Below is a small trained network, with its code and all its weights. Each question gives an input and a target symbol and asks what happens when units are switched off, that is, made to give their printed mean instead of their output.

import numpy as np


def w(rows, s, z=0):
    codes = np.array(rows[::2]) - 128.0
    scale = np.full(codes.shape[1], s)
    scale[-1] = z or s
    return codes * scale


def f(y):
    return np.maximum(y, 0)


def softmax(a):
    e = np.exp(a - a.max(-1, keepdims=True))
    return e / e.sum(-1, keepdims=True)


def log_softmax(a):
    a = a - a.max(-1, keepdims=True)
    return a - np.log(np.exp(a).sum(-1, keepdims=True))


def net(x, mask):
    ids = ['Πβζθξτφ'.index(c) for c in x.split()]
    T = len(ids)
    res = E[ids] + P[:T]
    q, k, v = (res @ M[0].T for M in (Q, K, V))
    z = softmax(np.where(np.tri(T) > 0, q @ k.T / 4**0.5, -1e9)) @ v
    res = res + np.where(mask[0], z, O[0][:, -1]) @ O[0][:, :-1]
    y = f(res @ A[0][:, :-1].T + A[0][:, -1])
    res = res + np.where(mask[1:17], y, B[0][:, -1]) @ B[0][:, :-1]
    return log_softmax(res[-1] @ U[:, :-1].T + U[:, -1])


Q, K, V, O, A, B = {}, {}, {}, {}, {}, {}
E = w([
[114,160,123,69,45,235,97,175,185,183,168],'Π',
[245,99,74,195,162,211,91,114,139,63,155],'β',
[129,119,105,133,67,102,129,105,70,153,252],'ζ',
[207,72,120,79,29,145,96,159,99,52,107],'θ',
[120,96,80,221,86,94,200,198,188,158,113],'ξ',
[100,174,163,105,164,135,114,165,157,38,127],'τ',
[111,56,92,27,146,108,61,233,45,116,85],'φ',
],0.018)
P = w([
[103,144,76,6,215,202,227,99,4,111,108],'0',
[133,152,93,106,150,162,159,149,50,111,101],'1',
[96,80,168,76,156,92,152,159,100,89,138],'2',
[55,109,132,154,126,34,107,128,140,79,179],'3',
[61,71,103,191,202,13,31,131,172,69,213],'4',
[90,178,69,245,59,105,27,191,98,116,98],'5',
[63,176,117,238,100,1,20,129,196,29,168],'6',
],0.0075)
Q[0] = w([
[81,170,135,38,138,156,113,129,139,113,113],'head 0',
[157,187,66,180,20,59,90,167,132,49,153],'head 0',
[161,205,186,162,111,144,93,24,187,174,103],'head 0',
[103,167,123,155,125,173,94,254,143,69,205],'head 0',
],0.008)
K[0] = w([
[164,85,109,187,158,114,133,86,109,149,81],'head 0',
[82,163,113,198,113,115,2,203,176,119,124],'head 0',
[219,127,84,209,92,151,133,95,69,89,235],'head 0',
[71,81,178,167,101,58,54,186,99,97,142],'head 0',
],0.007)
V[0] = w([
[95,157,137,90,197,121,133,229,113,59,58],'head 0',
[82,179,157,83,70,184,23,69,111,87,190],'head 0',
[153,92,143,119,136,241,113,105,254,151,113],'head 0',
[220,43,91,129,88,98,132,85,110,101,82],'head 0',
],0.0075)
O[0] = w([
[100,166,194,220,133,162,11,128,144,92,65,255],'head 0',
[164,171,132,46,149,15,25,178,126,96,121,159],'head 0',
[138,158,101,41,138,195,74,114,255,156,120,48],'head 0',
[207,90,73,141,158,34,103,29,76,202,123,153],'head 0',
],0.0083,0.0092)
A[0] = w([
[112,107,215,131,45,133,79,89,104,170,161,156],'neuron 0',
[120,74,169,199,126,122,162,123,110,140,98,87],'neuron 1',
[175,155,57,93,160,191,155,166,106,67,116,82],'neuron 2',
[104,151,151,140,79,179,99,160,168,71,102,86],'neuron 3',
[115,131,81,52,63,138,124,156,225,100,159,72],'neuron 4',
[88,81,126,2,140,143,121,166,105,152,68,84],'neuron 5',
[197,133,76,158,186,199,116,62,206,222,127,138],'neuron 6',
[189,50,83,75,61,111,222,89,185,158,129,131],'neuron 7',
[190,166,200,161,96,164,110,140,181,65,146,121],'neuron 8',
[152,97,103,204,129,141,135,77,142,78,155,96],'neuron 9',
[98,212,128,123,176,118,179,204,134,90,166,134],'neuron 10',
[108,83,166,186,127,185,151,130,201,142,95,160],'neuron 11',
[122,127,131,99,154,104,94,215,140,124,47,42],'neuron 12',
[189,110,150,120,92,79,83,162,152,169,97,143],'neuron 13',
[104,121,108,184,48,153,130,166,187,147,209,252],'neuron 14',
[160,170,131,79,187,169,105,110,225,152,163,78],'neuron 15',
],0.0071,0.0043)
B[0] = w([
[127,113,113,170,131,164,131,185,147,93,108,210],'neuron 0',
[79,180,46,121,180,44,113,70,100,178,120,212],'neuron 1',
[114,125,141,150,99,142,114,156,128,99,155,177],'neuron 2',
[115,89,89,139,147,138,158,85,173,132,242,254],'neuron 3',
[195,94,78,107,105,77,136,38,145,112,171,183],'neuron 4',
[137,119,165,166,88,144,55,128,61,178,169,160],'neuron 5',
[120,154,149,147,105,92,138,94,254,127,111,184],'neuron 6',
[138,131,85,80,238,176,154,144,188,147,145,175],'neuron 7',
[58,184,150,147,172,101,101,163,133,180,115,254],'neuron 8',
[155,112,152,132,136,123,83,123,116,115,119,221],'neuron 9',
[159,70,119,121,133,199,131,168,76,23,160,180],'neuron 10',
[115,103,207,78,113,75,84,164,158,132,126,185],'neuron 11',
[103,121,138,169,66,126,207,65,186,158,110,228],'neuron 12',
[136,183,116,88,118,119,81,118,112,155,141,204],'neuron 13',
[181,133,174,75,133,166,127,115,154,83,63,230],'neuron 14',
[112,179,129,143,171,123,164,126,97,171,106,171],'neuron 15',
],0.0076,0.0087)
U = w([
[72,125,67,176,156,152,198,116,84,209,253,3],'Π',
[87,205,19,137,211,134,184,102,161,165,103,23],'β',
[179,124,95,57,199,153,151,178,45,55,100,111],'ζ',
[150,159,143,147,93,52,109,58,61,137,93,141],'θ',
[194,35,100,202,113,180,235,65,153,63,84,194],'ξ',
[117,155,132,73,116,161,106,226,170,101,139,220],'τ',
[76,173,183,167,122,124,118,165,87,97,93,135],'φ',
],0.0056,0.0031)

Each question gives the input, a string of symbols that net reads in full, and the target symbol t.
The units are the heads (4 rows each of Q, K, V and O) and the neurons (one row each of A and B). Each row of codes is followed by its name. A weight is (code - 128) times the scale printed after its matrix; where a second scale follows, it is the last column's (O, A, B and U).
mask holds one flag per unit, heads first, then neurons. A switched-off unit (its flag False) gives its mean, the last column of its rows in O or B, instead of its output. The means were averaged over made-up inputs and are rounded, as every weight is.
A unit's drop is (log p(t) with every unit on - log p(t) with that unit switched off) / (log p(t) with every unit on - log p(t) with every unit switched off).
The circuit of an input: a set's keep is (log p(t) with only the set's units on - log p(t) with every unit switched off) / (log p(t) with every unit on - log p(t) with every unit switched off). Starting from the 12 units with the biggest drops (on a tie, the unit counted first), units are removed one at a time, each time the one whose removal leaves the highest keep (on an exact tie, the one counted first), for as long as the keep stays at least 0.8.
units of the circuit, in order: the units of the circuit, biggest drop first
unit that matters most: the unit with the biggest drop
top k neurons: the k neurons with the biggest drops, biggest first
drop when u is switched off: that unit's drop, to one decimal
input τ β φ β, target φ: units of the circuit, in order -> [head 0; neuron 8]
input τ τ ξ φ ξ Π θ, target τ: top 2 neurons -> [neuron 1; neuron 8]
input θ Π β, target τ: top 2 neurons -> [neuron 1; neuron 2]
input β φ β, target θ: units of the circuit, in order -> [head 0; neuron 1]
input β β θ θ, target ζ: top 2 neurons -> [neuron 7; neuron 12]
input Π τ ζ Π β ξ ξ, target ξ: units of the circuit, in order -> [head 0; neuron 14]
input θ β β θ φ, target θ: units of the circuit, in order -> [neuron 1; neuron 12; head 0]
input τ τ φ β β τ ξ, target τ: units of the circuit, in order -> [head 0; neuron 11]
input ζ ζ ξ Π ξ, target τ: top neuron -> [neuron 11]
input τ τ τ θ β ζ β, target ζ: top 2 neurons -> [neuron 12; neuron 6]
input Π ζ τ θ, target τ: top 2 neurons -> [neuron 3; neuron 1]
input Π τ β Π φ ζ, target φ: units of the circuit, in order -> [head 0; neuron 0]
input ζ τ β, target φ: units of the circuit, in order -> [neuron 8; head 0]
input ξ β φ, target θ: unit that matters most -> neuron 1
input Π Π β ζ β, target ζ: top 2 neurons -> [neuron 12; neuron 3]
input τ φ θ, target φ: top 3 neurons -> [neuron 0; neuron 8; neuron 4]
input β β Π β Π, target β: drop when head 0 is switched off -> 1.8
input θ τ β Π Π τ, target τ: drop when neuron 10 is switched off -> 0.3
input β Π β β, target β: drop when neuron 15 is switched off -> 0.6
input θ ξ Π, target ξ: top neuron -> [neuron 8]
